Below are the code and all the weights of a small trained network. Each question names an input and a class and asks about switching units off, where a switched-off unit gives its printed mean instead of its output.

import numpy as np


def w(rows, s, z=0):
    codes = np.array(rows[::2]) - 128.0
    scale = np.full(codes.shape[1], s)
    scale[-1] = z or s
    return codes * scale


def norm(h):
    return h / np.sqrt((h * h).mean(-1, keepdims=True) + 1e-5)


def f(y):
    return y / 2 * (1 + np.tanh(0.7978845608 * (y + 0.044715 * y**3)))


def log_softmax(a):
    a = a - a.max(-1, keepdims=True)
    return a - np.log(np.exp(a).sum(-1, keepdims=True))


def net(x, mask):
    res = np.array(x, float).reshape(1, 5) / 4 @ E
    u = 0
    for l in range(3):
        y = f(norm(res) @ A[l][:, :-1].T + A[l][:, -1])
        res = res + np.where(mask[u : u + 5], y, B[l][:, -1]) @ B[l][:, :-1]
        u += 5
    return log_softmax(norm(res)[-1] @ U[:, :-1].T + U[:, -1])


A, B = {}, {}
E = w([
[78,162,71,105,223,191,173,86,181],'x0',
[105,159,94,131,57,166,128,152,123],'x1',
[183,139,14,142,141,79,145,71,115],'x2',
[254,183,121,172,114,138,92,161,157],'x3',
[129,140,125,141,142,133,108,142,107],'x4',
],0.0083)
A[0] = w([
[131,169,247,138,139,214,106,158,178,21],'0.n1',
[145,175,119,135,209,224,138,146,202,44],'0.n2',
[201,125,207,116,237,95,129,116,167,48],'0.n3',
[118,190,86,117,48,222,126,161,146,56],'0.n4',
[217,178,169,141,138,196,128,155,204,3],'0.n5',
],0.016,0.0071)
B[0] = w([
[155,49,118,55,120,99,199,236,151,239],'0.n1',
[139,193,166,83,133,118,143,22,173,254],'0.n2',
[113,97,126,251,124,143,124,121,152,217],'0.n3',
[112,102,126,253,125,130,137,113,158,219],'0.n4',
[103,141,85,123,112,172,30,135,10,242],'0.n5',
],0.018,0.0097)
A[1] = w([
[186,136,184,160,57,81,101,156,124,52],'1.n1',
[240,174,5,147,146,82,121,115,130,42],'1.n2',
[210,201,127,117,102,66,141,142,149,37],'1.n3',
[118,201,115,144,190,123,64,167,38,4],'1.n4',
[227,152,191,139,67,90,103,168,113,122],'1.n5',
],0.021,0.0025)
B[1] = w([
[138,179,129,129,153,163,156,44,159,221],'1.n1',
[142,64,165,63,85,175,185,247,139,250],'1.n2',
[133,93,133,149,136,52,55,151,127,158],'1.n3',
[145,155,97,115,85,53,86,118,62,197],'1.n4',
[136,177,114,99,166,167,141,48,157,219],'1.n5',
],0.015,0.012)
A[2] = w([
[5,120,155,122,167,95,116,133,110,80],'2.n1',
[133,140,132,217,135,102,109,131,151,197],'2.n2',
[195,87,163,146,193,75,79,118,139,6],'2.n3',
[165,189,123,100,153,94,109,86,162,9],'2.n4',
[44,152,124,102,152,80,72,140,99,87],'2.n5',
],0.025,0.0022)
B[2] = w([
[240,173,83,151,80,197,63,139,78,200],'2.n1',
[81,51,169,160,151,21,164,126,66,216],'2.n2',
[62,203,91,188,1,213,161,162,163,141],'2.n3',
[79,151,188,78,91,47,145,61,115,255],'2.n4',
[87,92,149,75,126,27,91,109,48,168],'2.n5',
],0.011,0.0091)
U = w([
[151,99,143,81,108,153,164,207,159,123],'0',
[127,187,146,97,139,136,138,47,162,126],'1',
[147,151,98,136,95,159,46,133,49,100],'2',
[99,97,131,246,116,130,143,124,150,119],'3',
[118,116,138,120,106,98,132,134,117,254],'4',
[118,132,119,133,160,81,110,149,140,66],'5',
[90,197,93,149,226,96,29,196,211,13],'6',
],0.012,0.0087)

Each question gives the input, the list of numbers given to net, and the class t.
The units are the neurons (one row each of A and B). Each row of codes is followed by its name. A weight is (code - 128) times the scale printed after its matrix; where a second scale follows, it is the last column's (A, B and U).
mask holds one flag per neuron, layer by layer. A switched-off neuron (its flag False) gives its mean, the last column of its row in B, instead of its output. The means were averaged over made-up inputs and are rounded, as every weight is.
A unit's drop is (log p(t) with every unit on - log p(t) with that unit switched off) / (log p(t) with every unit on - log p(t) with every unit switched off).
The circuit of an input: a set's keep is (log p(t) with only the set's units on - log p(t) with every unit switched off) / (log p(t) with every unit on - log p(t) with every unit switched off). Starting from the 12 units with the biggest drops (on a tie, the unit counted first), units are removed one at a time, each time the one whose removal leaves the highest keep (on an exact tie, the one counted first), for as long as the keep stays at least 0.8.
circuit, biggest first: the units of the circuit, biggest drop first
unit that matters most: the unit with the biggest drop
top k neurons: the k neurons with the biggest drops, biggest first
k most important neurons of layer l: the k neurons of layer l with the biggest drops, biggest first
input [-8,-8,-4,1,8], class 1: circuit, biggest first : 1.n5
input [4,-3,-2,7,4], class 2: 2 most important neurons of layer 0 : 0.n5, 0.n3
input [-7,-5,0,7,6], class 1: top 2 neurons : 1.n5, 1.n1
input [-7,3,-8,-8,2], class 0: 2 most important neurons of layer 1 : 1.n4, 1.n3
input [-6,7,-1,-7,4], class 2: circuit, biggest first : 1.n2, 2.n1
input [-3,0,-1,-7,-6], class 2: top 2 neurons : 2.n1, 1.n2
input [-3,8,-8,-4,5], class 0: top 3 neurons : 0.n1, 0.n3, 2.n2
input [5,8,7,3,8], class 3: top 2 neurons : 0.n4, 0.n1
input [-6,-5,-1,-6,2], class 1: circuit, biggest first : 0.n5, 1.n2, 0.n1
input [-4,7,6,-7,0], class 2: 4 most important neurons of layer 1 : 1.n2, 1.n1, 1.n4, 1.n5
input [2,6,8,-8,1], class 0: top 3 neurons : 0.n5, 0.n2, 0.n3
input [-4,-6,7,-8,0], class 2: 4 most important neurons of layer 1 : 1.n2, 1.n1, 1.n5, 1.n4
input [-7,4,4,0,7], class 1: 2 most important neurons of layer 1 : 1.n5, 1.n1
input [-3,8,1,5,7], class 3: circuit, biggest first : 0.n4
input [-1,3,1,-6,5], class 2: 2 most important neurons of layer 0 : 0.n2, 0.n1
input [-2,-8,1,-5,-2], class 3: top 2 neurons : 0.n5, 0.n3
input [-8,-7,2,1,-6], class 1: top 2 neurons : 0.n4, 1.n1
input [-7,-5,2,-6,5], class 1: top 2 neurons : 0.n5, 0.n3
input [-4,-3,1,1,-3], class 1: top 3 neurons : 0.n4, 0.n5, 1.n1
input [3,-5,8,7,4], class 0: unit that matters most : 1.n2
input [-1,-6,6,3,5], class 0: top 3 neurons : 1.n2, 0.n4, 0.n5
input [1,-8,7,-6,3], class 3: top 4 neurons : 0.n5, 0.n3, 0.n1, 0.n2
input [-8,-7,8,1,-7], class 0: 2 most important neurons of layer 1 : 1.n2, 1.n4
input [-5,8,1,-4,0], class 3: top 2 neurons : 0.n4, 0.n5
input [0,-1,-5,4,4], class 0: top 2 neurons : 0.n1, 1.n4
input [-4,-3,5,8,-3], class 2: top 2 neurons : 0.n5, 1.n4
input [4,2,-5,8,2], class 2: circuit, biggest first : 0.n5
